Below is a small trained network, with its code and all its weights. Each question gives an input and a class and asks what happens when units are switched off, that is, made to give their printed mean instead of their output.

import numpy as np


def w(rows, s, z=0):
    codes = np.array(rows[::2]) - 128.0
    scale = np.full(codes.shape[1], s)
    scale[-1] = z or s
    return codes * scale


def f(y):
    return np.maximum(y, 0)


def log_softmax(a):
    a = a - a.max(-1, keepdims=True)
    return a - np.log(np.exp(a).sum(-1, keepdims=True))


def net(x, mask):
    res = np.array(x, float).reshape(1, 4) / 4 @ E
    y = f(res @ A[0][:, :-1].T + A[0][:, -1])
    res = res + np.where(mask, y, B[0][:, -1]) @ B[0][:, :-1]
    return log_softmax(res[-1] @ U[:, :-1].T + U[:, -1])


A, B = {}, {}
E = w([
[94,119,202,173,137,2,97,176,197,95,133],'x0',
[107,32,55,51,126,48,166,82,151,121,208],'x1',
[65,140,62,91,115,181,43,47,210,81,117],'x2',
[190,160,146,230,54,126,170,66,177,57,199],'x3',
],0.0076)
A[0] = w([
[92,141,154,102,213,211,150,185,76,159,10,202],'n1',
[90,32,151,54,195,54,133,193,174,138,75,247],'n2',
[138,122,89,60,206,249,92,80,64,156,41,205],'n3',
[245,91,157,228,107,22,200,161,110,102,157,223],'n4',
[58,51,212,166,83,42,73,129,209,83,126,252],'n5',
[203,224,120,203,73,197,111,63,103,107,78,203],'n6',
[84,214,214,137,46,102,41,72,202,60,102,220],'n7',
[219,130,168,147,115,95,194,144,44,184,196,224],'n8',
[242,227,113,144,135,253,161,94,88,94,59,173],'n9',
[73,65,31,40,111,105,38,72,231,94,139,223],'n10',
[100,76,193,115,205,61,248,201,40,193,121,229],'n11',
[145,136,47,81,84,141,199,8,39,201,221,246],'n12',
[97,177,176,127,230,132,90,184,15,197,22,196],'n13',
[29,73,31,138,117,219,85,15,192,95,141,240],'n14',
],0.0061,0.0036)
B[0] = w([
[138,169,100,87,138,96,103,158,79,210,25,209],'n1',
[180,123,111,111,229,90,133,89,96,186,176,217],'n2',
[15,124,32,31,78,121,79,80,132,182,48,224],'n3',
[167,73,208,230,110,128,203,203,47,64,198,226],'n4',
[193,222,213,203,215,85,137,126,101,146,156,232],'n5',
[97,157,135,114,39,125,47,202,178,44,89,214],'n6',
[144,235,220,210,155,156,59,169,254,91,162,226],'n7',
[132,143,200,107,70,69,217,160,80,37,80,202],'n8',
[82,198,49,121,29,175,159,162,169,90,63,211],'n9',
[19,104,144,64,210,98,87,6,163,138,201,245],'n10',
[203,64,122,178,204,78,179,169,60,148,84,226],'n11',
[79,26,36,92,94,149,194,182,137,61,145,211],'n12',
[209,145,105,109,146,108,96,193,73,240,43,216],'n13',
[44,85,63,113,174,216,68,88,173,142,169,249],'n14',
],0.0067,0.011)
U = w([
[63,177,172,81,224,104,42,23,194,169,193,58],'0',
[164,210,177,205,66,188,68,170,175,100,143,58],'1',
[73,26,47,42,129,180,107,60,139,130,201,251],'2',
[126,84,108,131,35,172,188,148,149,91,190,17],'3',
[190,53,197,170,141,55,254,153,41,80,201,224],'4',
[193,113,135,95,217,74,98,163,46,220,86,61],'5',
[94,194,83,48,52,145,117,150,86,177,14,130],'6',
],0.0063,0.0014)

Each question gives the input, the list of numbers given to net, and the class t.
The units are the neurons (one row each of A and B). Each row of codes is followed by its name. A weight is (code - 128) times the scale printed after its matrix; where a second scale follows, it is the last column's (A, B and U).
mask holds one flag per neuron, in row order. A switched-off neuron (its flag False) gives its mean, the last column of its row in B, instead of its output. The means were averaged over made-up inputs and are rounded, as every weight is.
A unit's drop is (log p(t) with every unit on - log p(t) with that unit switched off) / (log p(t) with every unit on - log p(t) with every unit switched off).
The circuit of an input: a set's keep is (log p(t) with only the set's units on - log p(t) with every unit switched off) / (log p(t) with every unit on - log p(t) with every unit switched off). Starting from the 12 units with the biggest drops (on a tie, the unit counted first), units are removed one at a time, each time the one whose removal leaves the highest keep (on an exact tie, the one counted first), for as long as the keep stays at least 0.8.
circuit, biggest first: the units of the circuit, biggest drop first
most important unit: the unit with the biggest drop
k most important neurons: the k neurons with the biggest drops, biggest first
drop of u: that unit's drop, to one decimal
input [-4,-8,-8,-7], class 6: 3 most important neurons : [n9; n3; n5]
input [-5,-3,-5,8], class 3: most important unit : n9
input [-4,-3,-4,4], class 3: 3 most important neurons : [n9; n5; n7]
input [-1,1,-5,-2], class 4: circuit, biggest first : [n8; n3]
input [7,-6,-4,0], class 4: 2 most important neurons : [n4; n3]
input [-7,-1,7,-6], class 2: 2 most important neurons : [n14; n10]
input [-3,1,1,8], class 3: 2 most important neurons : [n12; n5]
input [8,4,-2,-4], class 4: 2 most important neurons : [n3; n1]
input [-6,-5,8,4], class 2: 2 most important neurons : [n14; n13]
input [-4,4,1,8], class 3: 3 most important neurons : [n3; n2; n4]
input [-4,3,-2,4], class 3: 2 most important neurons : [n5; n11]
input [-1,-8,-1,1], class 6: drop of n5 : 0.1
input [1,0,2,5], class 1: drop of n10 : 0.1
input [-8,-2,-4,6], class 3: most important unit : n12
input [-5,-2,-3,7], class 3: drop of n5 : 0.2
input [-5,-6,-7,1], class 6: drop of n3 : 0.0
